Each row has a name. After each piece below comes the name of the row it's from, unless a question asks for something else. Each question is about the rows just above it.

[108 200 145 149 127]  lebaz
[201 108 127 145 149]  vig
[146 199 146 144 137]  fet
After [146 199 146], its row goes on with -> [144 137]
Which row holds these entries in another order? [200 145 149 127 108] -> lebaz
Put [149 145 201 108 127] back in order: which row is it? -> vig
After [108 127 145], its row goes on with -> [149]
After [201 108 127], its row goes on with -> [145 149]
The rest of the row after [146 199]: -> [146 144 137]
[108 149 127 145 200] is which row reordered? -> lebaz

[132 126 115 145 136 130 125 129 124 151  94 136 136 133 158 139 155 139
 115 126 130 155 154 123 112 142 135 143 166 110 132 133 173 127 132 116
 191 136 102  89 136] : Giz
[131 135 111  87 129 131 157 109 129 113 155 129 152 127 131 146 133 100
 113 102 128 131 135 149 118 146  76 114 227 125 128 116 175 134 122 122
 152 137 112 134 137] : fiko
[135 132 127 140 186 127 110  99 122 123 120 125 125 124 145 131 132 145
 143 166 125 104 106 129 136 134 123  42 128 123 136 140 176 129 128 131
  48 135 140 133 142] : Sola
[139 131 131 143 122 131 129 146 128 112 147 131 133 125 115 148 115 115
 130 117 127 149 106 125 130 109  99 129 179 125 124 130 104 138 122 126
 166 140 145 143 127] : kese
[132 127 115 134 120 123 109 140 115 129 120 126 132 113 127 123 137 134
 102 178 125  96 115 151 133 108  75 114 115 130 127 132 186 133 140 129
  42 123 130 149 113] : Tener
[133 123 126 140 186 127 133 132 140 102 178 151 132 132 130 115 115 120
 149 130 127 115 129  96 137 134 123  42 128 134 120 123 114 113 113 125
  75 115 109 127 108] : zodag
Put [128 110 145 142 131 120 143 125  48 132 122 127 186 129 131 140 133 134
 104 124 123  99 140 176 106 140 123 123 128  42 136 125 145 135 166 129
 136 125 132 135 127] back in order: which row is it? -> Sola
Go on from [127 149 106] to the end of its row. -> [125 130 109  99 129 179 125 124 130 104 138 122 126 166 140 145 143 127]
Put [ 42  75  96 102 108 109 113 113 114 115 115 115 115 120 120 123 123 123
 125 126 127 127 127 129 129 130 130 132 132 132 133 133 134 134 137 140
 140 149 151 178 186] back in order: which row is it? -> Tener
The rest of the row after [126 140 186 127]: -> [133 132 140 102 178 151 132 132 130 115 115 120 149 130 127 115 129  96
 137 134 123  42 128 134 120 123 114 113 113 125  75 115 109 127 108]
After [137 134 123  42 128], its row goes on with -> [134 120 123 114 113 113 125  75 115 109 127 108]

[123 129 131 129 120 133 123 125 133 129 121 118 125 137 130 131 121 134
 126 122 131 125 124 123 129 117 128 133 128 130 132 129 133 127 131 124
 126 123 133 125 134 133 128 131 128 119 127] : Robim
[129 141 136 121 139 110 122  54 130 139 131 125 135 117 129 144 118 113
 120 119 137 127 118 120 103 136 114 114 122 115 136 126 121 144 119 138
 130 128 141 119 127 126 142 126 130 124 122] : Tonel
[124 132 127 115 130 129 127 121 128 130 133 129 123 125 124 131 129 134
 126 122 135 124 126 126 118 138 117 117 135 129 123 113 127 136 126 129
 128 142 123 121 126 125 139 130 129 132 133] : vopi
[133 122 133 145 128 134 133 120 126 127 122 135 132 132 133 124 126 119
 132 139 126 134 131 127 150 115 132 132 119 126 132 142 124 122 127 123
 128 120 134 129 135 122 115 130 131 127 123] : Ruz
[133 133 137 124 130 120 131 118 133 129 134 119 126 125 133 129 128 131
 121 125 128 129 129 122 123 118 127 127 123 131 125 121 128 132 125 130
 124 129 131 123 131 128 123 126 133 134 133] : goso
[129 129 130 135 136 127 124 100 124 138 123 141 138 124 133 141 117 109
 129 130 135 126 121 122 118 137 117 117 125 114 138 134 118 141 121 129
 129 130 138 117 131 117 140 131 132 123 118] : mib
[133 133 137 124 130 120 131 118 133 129 134 119 126 125 133 129 114 131
 121 125 128 129 129 122 111 118 127 112 123 131 125 133 128 132 118 130
 124 129 131 123 131 128 123 126 133 134 133] : Vete
[129 134 134 117 136 128 127 124 128 136 133 134 126 121 129 138 122 129
 123 124 141 123 123 119 103 138 113 113 131 123 126 110 120 146 119 130
 126 147 129 110 131 115 143 132 137 135 131] : Fovok
[138 123 142 144 128 135 140 114 127 127 125 135 129 132 138 122 126 128
 123 124 141 136 134 119 102 105 129 129 114 128 129 136 121 122 124 122
 125 126 135 123 141 114 108 132 138 134 127] : san
After [119 103], its row goes on with -> [138 113 113 131 123 126 110 120 146 119 130 126 147 129 110 131 115 143
 132 137 135 131]
Go on from [145 128] to the end of its row. -> [134 133 120 126 127 122 135 132 132 133 124 126 119 132 139 126 134 131
 127 150 115 132 132 119 126 132 142 124 122 127 123 128 120 134 129 135
 122 115 130 131 127 123]
After [118 137 117 117], its row goes on with -> [125 114 138 134 118 141 121 129 129 130 138 117 131 117 140 131 132 123
 118]
Go on from [131 115 143] to the end of its row. -> [132 137 135 131]
Which row holds these entries in another order? [103 110 110 113 113 115 117 119 119 120 121 122 123 123 123 123 124 124
 126 126 126 127 128 128 129 129 129 129 130 131 131 131 132 133 134 134
 134 135 136 136 137 138 138 141 143 146 147] -> Fovok
The rest of the row after [129 123 124 141]: -> [123 123 119 103 138 113 113 131 123 126 110 120 146 119 130 126 147 129
 110 131 115 143 132 137 135 131]
Which row holds these entries in another order? [123 126 133 134 133 133 133 137 124 130 120 131 118 133 129 134 119 126
 125 133 129 128 131 121 125 128 129 129 122 123 118 127 127 123 131 125
 121 128 132 125 130 124 129 131 123 131 128] -> goso

[140 162 121 165] -> tanez
[ 64 140  80  86] -> talu
[144 147 154  89] -> Detub
[ 89 153 147 144] -> Monos
[147 144 154  89] -> zed
[141 131 130 141] -> fek
[145 212 153 137] -> gimub
[179 145 170 150] -> zari
After [140  80], its row goes on with -> [86]
[121 140 162 165] is which row reordered? -> tanez
The rest of the row after [145 212 153]: -> [137]
After [212 153], its row goes on with -> [137]
[144  89 153 147] is which row reordered? -> Monos

